Below is a small trained network, with its code and all its weights. Each question gives an input and a class and asks what happens when units are switched off, that is, made to give their printed mean instead of their output.

import numpy as np


def w(rows, s, z=0):
    codes = np.array(rows[::2]) - 128.0
    scale = np.full(codes.shape[1], s)
    scale[-1] = z or s
    return codes * scale


def norm(h):
    return h / np.sqrt((h * h).mean(-1, keepdims=True) + 1e-5)


def f(y):
    return np.maximum(y, 0)


def log_softmax(a):
    a = a - a.max(-1, keepdims=True)
    return a - np.log(np.exp(a).sum(-1, keepdims=True))


def net(x, mask):
    res = np.array(x, float).reshape(1, 3) / 4 @ E
    u = 0
    for l in range(2):
        y = f(norm(res) @ A[l][:, :-1].T + A[l][:, -1])
        res = res + np.where(mask[u : u + 4], y, B[l][:, -1]) @ B[l][:, :-1]
        u += 4
    return log_softmax(norm(res)[-1] @ U[:, :-1].T + U[:, -1])


A, B = {}, {}
E = w([
[61,43,223,39,95,177,81,147,107,75,47,108],'x0',
[208,120,37,165,156,225,180,127,125,148,85,88],'x1',
[154,1,98,99,186,99,119,79,15,98,146,143],'x2',
],0.0094)
A[0] = w([
[145,161,92,145,140,16,135,116,116,129,202,146,10],'0.n0',
[102,200,157,125,120,63,123,134,151,135,150,139,74],'0.n1',
[128,78,129,114,135,21,118,123,85,129,180,132,3],'0.n2',
[87,111,169,122,130,3,103,131,100,116,161,149,2],'0.n3',
],0.026,0.0049)
B[0] = w([
[165,129,93,151,153,31,135,174,92,249,105,103,245],'0.n0',
[108,157,148,127,99,205,126,125,163,51,124,118,217],'0.n1',
[75,191,138,186,122,196,123,114,168,14,100,172,233],'0.n2',
[152,64,152,42,111,135,121,82,128,141,206,112,251],'0.n3',
],0.019,0.021)
A[1] = w([
[123,37,61,172,232,107,139,46,39,76,100,246,2],'1.n0',
[80,26,187,51,135,165,119,110,84,60,101,157,90],'1.n1',
[83,22,171,93,135,166,102,102,85,73,79,148,99],'1.n2',
[225,34,5,138,181,225,190,95,64,118,96,115,44],'1.n3',
],0.019,0.0012)
B[1] = w([
[97,250,133,162,86,200,140,178,168,16,79,121,184],'1.n0',
[156,96,77,153,179,91,162,188,63,210,42,140,254],'1.n1',
[150,191,94,207,128,50,119,144,154,214,132,88,232],'1.n2',
[108,48,195,20,107,142,99,52,134,83,228,152,212],'1.n3',
],0.011,0.025)
U = w([
[187,99,91,202,178,36,133,190,60,245,106,87,117],'0',
[154,21,194,6,92,183,109,64,135,104,253,112,2],'1',
[84,197,148,231,109,228,126,167,161,7,81,137,246],'2',
],0.0076,0.00078)

Each question gives the input, the list of numbers given to net, and the class t.
The units are the neurons (one row each of A and B). Each row of codes is followed by its name. A weight is (code - 128) times the scale printed after its matrix; where a second scale follows, it is the last column's (A, B and U).
mask holds one flag per neuron, layer by layer. A switched-off neuron (its flag False) gives its mean, the last column of its row in B, instead of its output. The means were averaged over made-up inputs and are rounded, as every weight is.
A unit's drop is (log p(t) with every unit on - log p(t) with that unit switched off) / (log p(t) with every unit on - log p(t) with every unit switched off).
The circuit of an input: a set's keep is (log p(t) with only the set's units on - log p(t) with every unit switched off) / (log p(t) with every unit on - log p(t) with every unit switched off). Starting from all 8 units, units are removed one at a time, each time the one whose removal leaves the highest keep (on an exact tie, the one counted first), for as long as the keep stays at least 0.8.
units of the circuit, in order: the units of the circuit, biggest drop first
top k neurons: the k neurons with the biggest drops, biggest first
k most important neurons of layer l: the k neurons of layer l with the biggest drops, biggest first
drop of u: that unit's drop, to one decimal
input [3,5,-1], class 1: units of the circuit, in order	0.n2, 0.n0
input [-3,1,-5], class 2: top 3 neurons	0.n3, 0.n1, 1.n1
input [-5,-7,0], class 1: units of the circuit, in order	0.n3
input [2,6,-4], class 1: top 2 neurons	0.n2, 0.n0
input [4,6,-6], class 1: top 4 neurons	0.n2, 0.n0, 0.n1, 1.n1
input [6,-6,-1], class 0: top 2 neurons	1.n1, 1.n3
input [1,-5,4], class 1: top 2 neurons	0.n3, 1.n0
input [6,5,-6], class 0: top 3 neurons	0.n2, 1.n3, 1.n0
input [5,-2,-4], class 0: top 4 neurons	0.n2, 0.n0, 1.n0, 1.n1
input [-5,-7,-5], class 1: top 2 neurons	0.n1, 0.n3
input [4,-5,-2], class 1: top 2 neurons	0.n3, 0.n0
input [7,6,-2], class 0: top 2 neurons	0.n2, 0.n0
input [6,1,8], class 2: 2 most important neurons of layer 0	0.n2, 0.n3
input [2,-3,5], class 2: units of the circuit, in order	0.n2
input [3,-6,7], class 2: 2 most important neurons of layer 0	0.n2, 0.n0
input [7,-1,6], class 0: 2 most important neurons of layer 1	1.n1, 1.n2
input [5,3,-3], class 0: 2 most important neurons of layer 0	0.n2, 0.n1
input [-3,5,0], class 1: drop of 0.n0	0.3
input [0,0,3], class 2: drop of 0.n2	0.9
input [8,-5,3], class 0: drop of 1.n1	1.0
